Below are the code and all the weights of a small trained network. Each question names an input and a class and asks about switching units off, where a switched-off unit gives its printed mean instead of its output.

import numpy as np


def w(rows, s, z=0):
    codes = np.array(rows[::2]) - 128.0
    scale = np.full(codes.shape[1], s)
    scale[-1] = z or s
    return codes * scale


def f(y):
    return y / 2 * (1 + np.tanh(0.7978845608 * (y + 0.044715 * y**3)))


def log_softmax(a):
    a = a - a.max(-1, keepdims=True)
    return a - np.log(np.exp(a).sum(-1, keepdims=True))


def net(x, mask):
    res = np.array(x, float).reshape(1, 6) / 4 @ E
    y = f(res @ A[0][:, :-1].T + A[0][:, -1])
    res = res + np.where(mask, y, B[0][:, -1]) @ B[0][:, :-1]
    return log_softmax(res[-1] @ U[:, :-1].T + U[:, -1])


A, B = {}, {}
E = w([
[129,47,47,173,102,172,146],'x0',
[116,150,115,154,97,144,68],'x1',
[128,126,115,152,146,153,71],'x2',
[128,177,167,157,77,167,227],'x3',
[3,120,137,142,144,58,106],'x4',
[155,118,115,150,210,112,156],'x5',
],0.014)
A[0] = w([
[149,103,144,170,97,180,94,2],'N0',
[163,127,80,139,127,160,62,152],'N1',
[105,164,182,144,132,115,100,98],'N2',
[174,168,108,121,203,71,158,144],'N3',
[76,138,113,175,120,61,65,173],'N4',
[81,101,160,31,101,146,118,141],'N5',
[110,122,64,147,94,101,47,173],'N6',
[57,107,116,141,126,75,86,157],'N7',
[205,119,92,175,162,164,132,122],'N8',
[20,125,141,65,128,132,111,68],'N9',
[102,107,112,129,135,69,142,95],'N10',
[116,133,195,93,143,141,95,101],'N11',
[115,126,192,118,9,169,119,228],'N12',
[112,102,133,185,156,127,143,40],'N13',
[147,89,175,97,84,105,90,152],'N14',
],0.013,0.0067)
B[0] = w([
[52,109,72,68,228,119,84,159],'N0',
[216,45,56,75,209,159,7,225],'N1',
[228,215,138,84,176,240,91,181],'N2',
[27,68,136,38,193,163,75,226],'N3',
[169,157,113,108,206,167,91,251],'N4',
[220,169,64,209,143,218,132,184],'N5',
[108,80,106,13,173,127,50,246],'N6',
[119,111,84,152,254,101,58,246],'N7',
[229,99,74,131,130,197,88,228],'N8',
[180,140,77,137,118,109,74,210],'N9',
[121,84,53,77,194,140,148,176],'N10',
[150,210,158,198,71,72,117,177],'N11',
[207,206,91,162,146,182,195,246],'N12',
[169,89,116,127,139,237,132,146],'N13',
[190,195,91,192,106,143,133,174],'N14',
],0.0087,0.013)
U = w([
[94,182,194,115,142,66,72,38],'0',
[151,8,43,159,137,144,120,230],'1',
[72,35,111,110,171,58,254,1],'2',
[147,103,120,205,66,218,186,223],'3',
],0.0095,0.007)

Each question gives the input, the list of numbers given to net, and the class t.
The units are the neurons (one row each of A and B). Each row of codes is followed by its name. A weight is (code - 128) times the scale printed after its matrix; where a second scale follows, it is the last column's (A, B and U).
mask holds one flag per neuron, in row order. A switched-off neuron (its flag False) gives its mean, the last column of its row in B, instead of its output. The means were averaged over made-up inputs and are rounded, as every weight is.
A unit's drop is (log p(t) with every unit on - log p(t) with that unit switched off) / (log p(t) with every unit on - log p(t) with every unit switched off).
The circuit of an input: a set's keep is (log p(t) with only the set's units on - log p(t) with every unit switched off) / (log p(t) with every unit on - log p(t) with every unit switched off). Starting from the 12 units with the biggest drops (on a tie, the unit counted first), units are removed one at a time, each time the one whose removal leaves the highest keep (on an exact tie, the one counted first), for as long as the keep stays at least 0.8.
units of the circuit, in order: the units of the circuit, biggest drop first
unit that matters most: the unit with the biggest drop
top k neurons: the k neurons with the biggest drops, biggest first
drop when u is switched off: that unit's drop, to one decimal
input [-3,-1,7,8,7,-2], class 3: units of the circuit, in order -> N12; N6
input [6,-3,-2,8,6,3], class 2: units of the circuit, in order -> N8; N5; N1
input [-5,-6,-3,-5,2,1], class 0: units of the circuit, in order -> N1; N8
input [-7,-6,-4,-7,5,4], class 0: unit that matters most -> N11
input [-8,4,6,-2,-3,-8], class 3: top 2 neurons -> N12; N5
input [-4,6,-4,8,3,7], class 0: top 3 neurons -> N8; N5; N3
input [-6,-8,3,8,-5,5], class 2: top 2 neurons -> N3; N1
input [-8,-3,-7,6,-8,7], class 2: drop when N3 is switched off -> 0.6
input [0,-8,5,7,0,4], class 2: drop when N12 is switched off -> 0.2
input [-7,-2,8,0,2,-2], class 0: drop when N4 is switched off -> 0.0
